Below is a small trained network, with its code and all its weights. Each question gives an input and a class and asks what happens when units are switched off, that is, made to give their printed mean instead of their output.

import numpy as np


def w(rows, s, z=0):
    codes = np.array(rows[::2]) - 128.0
    scale = np.full(codes.shape[1], s)
    scale[-1] = z or s
    return codes * scale


def norm(h):
    return h / np.sqrt((h * h).mean(-1, keepdims=True) + 1e-5)


def f(y):
    return y / 2 * (1 + np.tanh(0.7978845608 * (y + 0.044715 * y**3)))


def log_softmax(a):
    a = a - a.max(-1, keepdims=True)
    return a - np.log(np.exp(a).sum(-1, keepdims=True))


def net(x, mask):
    res = np.array(x, float).reshape(1, 2) / 4 @ E
    u = 0
    for l in range(3):
        y = f(norm(res) @ A[l][:, :-1].T + A[l][:, -1])
        res = res + np.where(mask[u : u + 8], y, B[l][:, -1]) @ B[l][:, :-1]
        u += 8
    return log_softmax(norm(res)[-1] @ U[:, :-1].T + U[:, -1])


A, B = {}, {}
E = w([
[148,254,146,179,158,102,124],'x0',
[223,185,138,96,113,190,193],'x1',
],0.0091)
A[0] = w([
[66,178,64,175,141,120,120,126],'0.n0',
[109,150,169,163,148,1,123,110],'0.n1',
[122,133,180,172,38,106,189,124],'0.n2',
[120,107,203,136,249,95,25,124],'0.n3',
[131,123,136,91,126,129,182,120],'0.n4',
[137,162,131,135,76,125,108,196],'0.n5',
[101,136,43,183,109,206,247,2],'0.n6',
[43,161,45,120,138,94,157,163],'0.n7',
],0.0074,0.0007)
B[0] = w([
[90,205,186,201,59,36,81,207],'0.n0',
[25,214,97,236,138,14,106,254],'0.n1',
[109,121,24,168,117,179,93,135],'0.n2',
[77,184,170,174,164,255,156,244],'0.n3',
[148,183,70,91,120,165,131,154],'0.n4',
[100,60,53,65,201,135,134,147],'0.n5',
[135,117,103,195,97,100,176,171],'0.n6',
[98,185,200,137,144,74,133,179],'0.n7',
],0.0058,0.0041)
A[1] = w([
[38,82,176,102,121,101,93,163],'1.n0',
[27,173,153,198,189,80,159,151],'1.n1',
[100,174,130,136,164,26,103,170],'1.n2',
[248,132,125,104,77,186,165,209],'1.n3',
[155,184,158,186,91,101,135,240],'1.n4',
[66,81,80,133,109,185,58,254],'1.n5',
[130,111,130,188,124,117,254,204],'1.n6',
[148,101,148,101,68,116,116,88],'1.n7',
],0.0077,0.0011)
B[1] = w([
[197,171,159,119,99,230,107,192],'1.n0',
[173,197,37,144,191,85,88,254],'1.n1',
[111,159,72,197,94,158,84,203],'1.n2',
[104,3,99,83,243,193,170,236],'1.n3',
[132,104,82,186,38,122,145,189],'1.n4',
[130,220,122,127,80,32,216,172],'1.n5',
[96,79,123,245,184,161,190,158],'1.n6',
[90,75,251,136,88,173,99,134],'1.n7',
],0.0061,0.0083)
A[2] = w([
[173,166,83,189,149,180,146,124],'2.n0',
[66,182,240,53,1,80,170,115],'2.n1',
[174,147,74,95,49,124,119,63],'2.n2',
[143,84,47,151,199,156,127,1],'2.n3',
[190,73,75,42,131,118,211,200],'2.n4',
[212,185,130,87,145,223,119,165],'2.n5',
[169,78,156,207,118,64,105,67],'2.n6',
[129,122,136,166,167,194,201,72],'2.n7',
],0.0065,0.00052)
B[2] = w([
[28,6,181,67,118,110,56,219],'2.n0',
[208,160,255,30,133,141,108,171],'2.n1',
[181,163,234,129,169,104,102,129],'2.n2',
[174,104,163,123,121,125,154,203],'2.n3',
[102,186,18,246,175,107,151,254],'2.n4',
[133,64,152,80,101,174,141,173],'2.n5',
[147,143,176,150,113,168,97,129],'2.n6',
[139,135,104,60,156,73,165,201],'2.n7',
],0.0073,0.005)
U = w([
[172,137,247,27,75,111,111,1],'0',
[148,49,47,121,207,153,225,239],'1',
[69,204,90,227,131,40,62,173],'2',
],0.011,0.0013)

Each question gives the input, the list of numbers given to net, and the class t.
The units are the neurons (one row each of A and B). Each row of codes is followed by its name. A weight is (code - 128) times the scale printed after its matrix; where a second scale follows, it is the last column's (A, B and U).
mask holds one flag per neuron, layer by layer. A switched-off neuron (its flag False) gives its mean, the last column of its row in B, instead of its output. The means were averaged over made-up inputs and are rounded, as every weight is.
A unit's drop is (log p(t) with every unit on - log p(t) with that unit switched off) / (log p(t) with every unit on - log p(t) with every unit switched off).
k most important neurons: the k neurons with the biggest drops, biggest first
k most important neurons of layer l: the k neurons of layer l with the biggest drops, biggest first
drop of u: that unit's drop, to one decimal
input [-7,-8], class 0: most important neuron of layer 1 : (1.n3)
input [0,0], class 0: 3 most important neurons : (1.n3, 0.n4, 0.n1)
input [-8,-2], class 0: 2 most important neurons : (1.n3, 1.n1)
input [3,2], class 1: 3 most important neurons : (0.n1, 0.n7, 0.n0)
input [-1,-1], class 0: 2 most important neurons : (0.n1, 1.n0)
input [-7,-1], class 0: 2 most important neurons : (1.n1, 1.n3)
input [-5,-1], class 0: 3 most important neurons : (1.n3, 2.n1, 1.n1)
input [-5,-6], class 0: 2 most important neurons : (0.n1, 1.n5)
input [-3,-1], class 0: drop of 1.n3 : 0.3
input [1,1], class 1: drop of 0.n1 : 2.2
input [-8,-7], class 0: drop of 1.n3 : 0.3
input [-6,-7], class 0: drop of 0.n1 : 0.1
